Below is a small trained network, with its code and all its weights. Each question gives an input and a target symbol and asks what happens when units are switched off, that is, made to give their printed mean instead of their output.

import numpy as np


def w(rows, s, z=0):
    codes = np.array(rows[::2]) - 128.0
    scale = np.full(codes.shape[1], s)
    scale[-1] = z or s
    return codes * scale


def softmax(a):
    e = np.exp(a - a.max(-1, keepdims=True))
    return e / e.sum(-1, keepdims=True)


def log_softmax(a):
    a = a - a.max(-1, keepdims=True)
    return a - np.log(np.exp(a).sum(-1, keepdims=True))


def net(x, mask):
    ids = ['ΓΛΩαβδεζηθμπστφψ'.index(c) for c in x.split()]
    T = len(ids)
    res = E[ids] + P[:T]
    u = 0
    for l in range(3):
        r = res
        for j in range(2):
            rows = slice(3 * j, 3 * j + 3)
            q, k, v = (r @ M[l][rows].T for M in (Q, K, V))
            z = softmax(np.where(np.tri(T) > 0, q @ k.T / 3**0.5, -1e9)) @ v
            o = O[l][rows]
            res = res + np.where(mask[u + j], z, o[:, -1]) @ o[:, :-1]
        u += 2
    return log_softmax(res[-1] @ U[:, :-1].T + U[:, -1])


Q, K, V, O = {}, {}, {}, {}
E = w([
[156,118,182,187],'Γ',
[163,155,129,93],'Λ',
[65,149,116,175],'Ω',
[132,105,155,145],'α',
[123,167,69,103],'β',
[111,181,81,201],'δ',
[104,144,167,135],'ε',
[182,129,147,130],'ζ',
[156,181,93,56],'η',
[170,140,155,105],'θ',
[89,150,107,106],'μ',
[197,128,187,134],'π',
[158,56,155,194],'σ',
[110,95,172,250],'τ',
[186,163,125,164],'φ',
[229,103,176,31],'ψ',
],0.017)
P = w([
[85,123,124,94],'0',
[139,129,96,130],'1',
[174,180,109,199],'2',
[108,10,6,43],'3',
[141,118,107,81],'4',
[184,184,150,206],'5',
],0.021)
Q[0] = w([
[188,154,118,142],'L0H0',
[125,89,74,105],'L0H0',
[118,94,111,159],'L0H0',
[183,237,100,101],'L0H1',
[109,187,107,133],'L0H1',
[113,255,133,144],'L0H1',
],0.014)
K[0] = w([
[152,67,165,114],'L0H0',
[76,185,123,127],'L0H0',
[109,104,96,111],'L0H0',
[116,201,186,195],'L0H1',
[171,139,169,131],'L0H1',
[190,196,251,188],'L0H1',
],0.013)
V[0] = w([
[34,214,188,91],'L0H0',
[255,126,163,53],'L0H0',
[106,234,18,100],'L0H0',
[129,68,185,107],'L0H1',
[179,119,17,67],'L0H1',
[241,96,216,120],'L0H1',
],0.0068)
O[0] = w([
[85,144,143,75,85],'L0H0',
[254,104,110,53,47],'L0H0',
[94,172,72,99,228],'L0H0',
[125,145,126,173,51],'L0H1',
[116,102,165,183,241],'L0H1',
[67,164,85,136,6],'L0H1',
],0.011,0.0024)
Q[1] = w([
[130,115,152,91],'L1H0',
[119,160,92,108],'L1H0',
[121,122,157,93],'L1H0',
[2,130,105,147],'L1H1',
[166,189,215,132],'L1H1',
[80,96,130,184],'L1H1',
],0.01)
K[1] = w([
[143,129,133,167],'L1H0',
[104,172,2,96],'L1H0',
[173,101,152,164],'L1H0',
[50,146,101,55],'L1H1',
[221,163,29,195],'L1H1',
[44,69,96,49],'L1H1',
],0.0077)
V[1] = w([
[135,195,133,120],'L1H0',
[155,119,121,173],'L1H0',
[169,255,158,176],'L1H0',
[157,171,85,120],'L1H1',
[76,160,91,83],'L1H1',
[160,192,156,169],'L1H1',
],0.0089)
O[1] = w([
[203,125,211,168,108],'L1H0',
[145,143,61,200,57],'L1H0',
[189,123,169,254,2],'L1H0',
[15,117,166,194,122],'L1H1',
[123,141,48,170,236],'L1H1',
[56,47,222,74,90],'L1H1',
],0.0045,0.0025)
Q[2] = w([
[55,124,27,8],'L2H0',
[138,210,182,120],'L2H0',
[140,172,168,192],'L2H0',
[118,197,142,125],'L2H1',
[119,117,147,138],'L2H1',
[114,99,96,100],'L2H1',
],0.013)
K[2] = w([
[7,2,95,45],'L2H0',
[131,248,73,151],'L2H0',
[227,155,137,205],'L2H0',
[202,169,5,182],'L2H1',
[150,120,164,89],'L2H1',
[20,73,142,2],'L2H1',
],0.0067)
V[2] = w([
[75,97,100,149],'L2H0',
[91,72,147,82],'L2H0',
[206,172,212,225],'L2H0',
[85,8,33,152],'L2H1',
[26,91,234,123],'L2H1',
[226,144,181,255],'L2H1',
],0.01)
O[2] = w([
[187,228,167,30,254],'L2H0',
[123,251,153,132,93],'L2H0',
[83,81,24,65,41],'L2H0',
[45,53,16,244,161],'L2H1',
[72,2,204,95,123],'L2H1',
[197,202,232,218,30],'L2H1',
],0.0083,0.0037)
U = w([
[163,183,105,78,134],'Γ',
[8,202,104,211,61],'Λ',
[149,86,114,106,202],'Ω',
[143,169,11,73,11],'α',
[175,151,203,102,165],'β',
[106,64,52,95,71],'δ',
[121,78,239,182,157],'ε',
[170,74,190,33,35],'ζ',
[184,174,108,99,166],'η',
[178,154,164,93,183],'θ',
[235,64,111,105,96],'μ',
[92,104,100,216,180],'π',
[78,151,10,120,51],'σ',
[122,195,183,236,187],'τ',
[59,76,102,137,78],'φ',
[112,199,229,165,247],'ψ',
],0.012,0.011)

Each question gives the input, a string of symbols that net reads in full, and the target symbol t.
The units are the heads (3 rows each of Q, K, V and O). Each row of codes is followed by its name. A weight is (code - 128) times the scale printed after its matrix; where a second scale follows, it is the last column's (O and U).
mask holds one flag per head, layer by layer. A switched-off head (its flag False) gives its mean, the last column of its rows in O, instead of its output. The means were averaged over made-up inputs and are rounded, as every weight is.
A unit's drop is (log p(t) with every unit on - log p(t) with that unit switched off) / (log p(t) with every unit on - log p(t) with every unit switched off).
The circuit of an input: a set's keep is (log p(t) with only the set's units on - log p(t) with every unit switched off) / (log p(t) with every unit on - log p(t) with every unit switched off). Starting from all 6 units, units are removed one at a time, each time the one whose removal leaves the highest keep (on an exact tie, the one counted first), for as long as the keep stays at least 0.8.
circuit, biggest first: the units of the circuit, biggest drop first
most important unit: the unit with the biggest drop
heads that matter: for each layer, one digit per head in row order, 1 if its drop is at least 0.15 and else 0, layers parted by /
input β τ τ δ σ, target δ: circuit, biggest first	(L1H0 L2H0)
input η ε ψ τ, target α: circuit, biggest first	(L2H1 L0H0 L2H0)
input τ ε σ μ, target ε: most important unit	L0H1
input ψ ε ζ μ τ, target π: heads that matter	01 / 10 / 11
input ε σ ε ψ, target ζ: heads that matter	10 / 10 / 11
input Ω ψ η τ Ω, target Λ: heads that matter	10 / 01 / 11
input δ η π τ σ, target δ: heads that matter	10 / 10 / 10
input Γ α ψ, target μ: heads that matter	10 / 00 / 11
input τ θ β τ ε, target ψ: heads that matter	00 / 00 / 10
input Ω τ τ ε β, target α: heads that matter	01 / 01 / 11
input τ σ τ μ τ, target π: circuit, biggest first	(L2H0 L2H1 L1H0 L0H1)
input Γ τ ε ψ τ Γ, target μ: heads that matter	10 / 00 / 10
input ψ τ η ζ δ, target τ: heads that matter	00 / 00 / 11
input β τ θ ψ, target σ: most important unit	L2H1
input Ω π δ ψ Ω, target Λ: heads that matter	10 / 00 / 11
input η μ δ Γ β σ, target ε: heads that matter	10 / 01 / 11
input τ ψ μ ψ Ω φ, target μ: circuit, biggest first	(L2H0 L0H0 L2H1)
input σ μ β Ω, target π: heads that matter	01 / 10 / 11
input τ μ δ π, target ε: circuit, biggest first	(L2H0 L2H1 L0H0)
input μ σ σ Ω δ, target τ: circuit, biggest first	(L2H0 L0H1 L1H0 L2H1)
input ε η δ β, target ζ: circuit, biggest first	(L2H1 L2H0 L0H0)
input ζ μ σ, target ε: circuit, biggest first	(L2H1 L1H1 L0H0 L2H0)
input τ β ψ ζ, target ε: most important unit	L0H1
